Below is a small trained network, with its code and all its weights. Each question gives an input and a target symbol and asks what happens when units are switched off, that is, made to give their printed mean instead of their output.

import numpy as np


def w(rows, s, z=0):
    codes = np.array(rows[::2]) - 128.0
    scale = np.full(codes.shape[1], s)
    scale[-1] = z or s
    return codes * scale


def norm(h):
    return h / np.sqrt((h * h).mean(-1, keepdims=True) + 1e-5)


def f(y):
    return np.maximum(y, 0)


def softmax(a):
    e = np.exp(a - a.max(-1, keepdims=True))
    return e / e.sum(-1, keepdims=True)


def log_softmax(a):
    a = a - a.max(-1, keepdims=True)
    return a - np.log(np.exp(a).sum(-1, keepdims=True))


def net(x, mask):
    ids = ['αβδεζθλμπστφψω'.index(c) for c in x.split()]
    T = len(ids)
    res = E[ids] + P[:T]
    u = 0
    for l in range(2):
        r = norm(res)
        for j in range(3):
            rows = slice(2 * j, 2 * j + 2)
            q, k, v = (r @ M[l][rows].T for M in (Q, K, V))
            z = softmax(np.where(np.tri(T) > 0, q @ k.T / 2**0.5, -1e9)) @ v
            o = O[l][rows]
            res = res + np.where(mask[u + j], z, o[:, -1]) @ o[:, :-1]
        u += 3
        y = f(norm(res) @ A[l][:, :-1].T + A[l][:, -1])
        res = res + np.where(mask[u : u + 4], y, B[l][:, -1]) @ B[l][:, :-1]
        u += 4
    return log_softmax(norm(res)[-1] @ U[:, :-1].T + U[:, -1])


Q, K, V, O, A, B = {}, {}, {}, {}, {}, {}
E = w([
[124,106,111],'α',
[124,106,111],'β',
[124,148,147],'δ',
[123,147,147],'ε',
[126,147,148],'ζ',
[123,147,146],'θ',
[122,147,146],'λ',
[121,146,145],'μ',
[216,124,67],'π',
[123,104,112],'σ',
[112,110,116],'τ',
[156,129,126],'φ',
[155,129,124],'ψ',
[71,221,246],'ω',
],0.011)
P = w([
[163,253,19],'0',
[150,181,101],'1',
[155,125,128],'2',
[157,118,159],'3',
[158,128,179],'4',
[149,134,169],'5',
[133,110,169],'6',
[123,122,155],'7',
[103,88,159],'8',
[85,79,155],'9',
[68,74,148],'10',
[52,60,157],'11',
[46,46,164],'12',
[42,43,179],'13',
],0.0018)
Q[0] = w([
[89,110,231],'0.h1',
[124,83,183],'0.h1',
[137,148,2],'0.h2',
[110,73,172],'0.h2',
[102,3,150],'0.h3',
[106,11,92],'0.h3',
],0.0046)
K[0] = w([
[218,45,140],'0.h1',
[204,130,97],'0.h1',
[162,90,3],'0.h2',
[107,82,169],'0.h2',
[20,62,193],'0.h3',
[5,84,124],'0.h3',
],0.0043)
V[0] = w([
[252,138,121],'0.h1',
[144,129,133],'0.h1',
[78,129,238],'0.h2',
[143,136,111],'0.h2',
[48,53,172],'0.h3',
[45,96,136],'0.h3',
],0.0033)
O[0] = w([
[85,95,84,71],'0.h1',
[122,132,122,118],'0.h1',
[125,228,112,254],'0.h2',
[132,115,149,114],'0.h2',
[122,180,3,206],'0.h3',
[154,182,35,230],'0.h3',
],0.0035,0.00046)
A[0] = w([
[52,235,115,3],'0.n1',
[129,112,126,86],'0.n2',
[249,186,63,162],'0.n3',
[150,66,122,134],'0.n4',
],0.0021,0.0014)
B[0] = w([
[154,131,251,203],'0.n1',
[121,141,113,128],'0.n2',
[53,147,218,254],'0.n3',
[153,221,120,241],'0.n4',
],0.0014,0.00055)
Q[1] = w([
[191,135,220],'1.h1',
[68,2,57],'1.h1',
[67,131,175],'1.h2',
[60,128,172],'1.h2',
[121,39,73],'1.h3',
[135,208,178],'1.h3',
],0.0084)
K[1] = w([
[56,85,168],'1.h1',
[171,95,56],'1.h1',
[1,80,147],'1.h2',
[33,90,153],'1.h2',
[41,72,205],'1.h3',
[202,165,63],'1.h3',
],0.0074)
V[1] = w([
[16,52,93],'1.h1',
[224,129,82],'1.h1',
[208,158,179],'1.h2',
[254,144,114],'1.h2',
[21,59,137],'1.h3',
[15,136,175],'1.h3',
],0.0047)
O[1] = w([
[160,206,215,110],'1.h1',
[142,84,208,2],'1.h1',
[35,147,87,101],'1.h2',
[19,57,120,40],'1.h2',
[130,180,1,160],'1.h3',
[209,175,72,179],'1.h3',
],0.0045,0.00051)
A[1] = w([
[207,116,6,173],'1.n1',
[99,178,196,247],'1.n2',
[190,72,148,139],'1.n3',
[24,3,94,173],'1.n4',
],0.0041,0.0011)
B[1] = w([
[183,110,209,253],'1.n1',
[154,73,82,231],'1.n2',
[59,174,25,156],'1.n3',
[156,73,255,226],'1.n4',
],0.0046,0.0026)
U = w([
[126,100,76,27],'α',
[127,107,90,3],'β',
[90,119,88,100],'δ',
[122,115,115,57],'ε',
[124,108,127,111],'ζ',
[73,145,74,253],'θ',
[90,150,90,119],'λ',
[98,150,91,132],'μ',
[126,109,117,3],'π',
[128,115,88,73],'σ',
[255,202,127,186],'τ',
[98,64,170,143],'φ',
[100,51,181,168],'ψ',
[102,211,179,136],'ω',
],0.0095,0.0037)

Each question gives the input, a string of symbols that net reads in full, and the target symbol t.
The units are the heads (2 rows each of Q, K, V and O) and the neurons (one row each of A and B). Each row of codes is followed by its name. A weight is (code - 128) times the scale printed after its matrix; where a second scale follows, it is the last column's (O, A, B and U).
mask holds one flag per unit, layer by layer, with each layer's heads first. A switched-off unit (its flag False) gives its mean, the last column of its rows in O or B, instead of its output. The means were averaged over made-up inputs and are rounded, as every weight is.
A unit's drop is (log p(t) with every unit on - log p(t) with that unit switched off) / (log p(t) with every unit on - log p(t) with every unit switched off).
The circuit of an input: a set's keep is (log p(t) with only the set's units on - log p(t) with every unit switched off) / (log p(t) with every unit on - log p(t) with every unit switched off). Starting from the 12 units with the biggest drops (on a tie, the unit counted first), units are removed one at a time, each time the one whose removal leaves the highest keep (on an exact tie, the one counted first), for as long as the keep stays at least 0.8.
circuit, biggest first: the units of the circuit, biggest drop first
k most important neurons: the k neurons with the biggest drops, biggest first
heads that matter: for each layer, one digit per head in row order, 1 if its drop is at least 0.15 and else 0, layers parted by /
drop when u is switched off: that unit's drop, to one decimal
input τ θ τ ψ λ, target ψ: heads that matter -> 000 / 101
input ε α τ μ ψ τ δ τ τ λ, target τ: heads that matter -> 001 / 010
input ε ω θ φ, target ψ: circuit, biggest first -> (1.h2)
input τ θ τ ω τ ω ψ τ τ ζ, target τ: 2 most important neurons -> (0.n3, 1.n4)
input ψ δ θ θ θ α, target τ: heads that matter -> 111 / 101
input θ δ τ δ β μ θ τ θ α, target τ: heads that matter -> 000 / 100
input α σ θ τ β τ θ, target τ: heads that matter -> 010 / 010
input τ τ δ τ σ, target τ: heads that matter -> 000 / 100
input τ α τ θ τ α τ θ β τ ζ, target τ: heads that matter -> 000 / 010
input θ ψ δ, target ψ: heads that matter -> 000 / 000
input θ δ ψ β μ ω τ λ τ θ, target τ: heads that matter -> 001 / 010
input δ θ δ ζ φ θ τ τ σ, target τ: circuit, biggest first -> (1.h3, 1.h1, 0.h3)
input τ τ δ τ τ δ τ τ α σ τ δ, target τ: heads that matter -> 000 / 010
input δ μ δ τ θ τ ψ δ, target ψ: heads that matter -> 001 / 101
input τ θ τ, target τ: heads that matter -> 000 / 100
input τ β β δ β α θ τ δ μ, target τ: heads that matter -> 010 / 010
input θ τ ψ α θ, target ψ: 2 most important neurons -> (1.n2, 1.n1)
input φ σ ψ α ψ θ θ λ τ ψ α θ μ τ, target τ: most important neuron -> (1.n1)
input ζ τ φ β ζ τ ε δ τ δ τ δ, target τ: drop when 1.n4 is switched off -> -0.1
input τ τ ζ τ δ τ ε, target τ: drop when 1.h2 is switched off -> 1.0
input δ ψ θ, target ψ: drop when 0.n3 is switched off -> 0.0
input μ δ τ δ φ ψ, target ψ: most important neuron -> (1.n4)
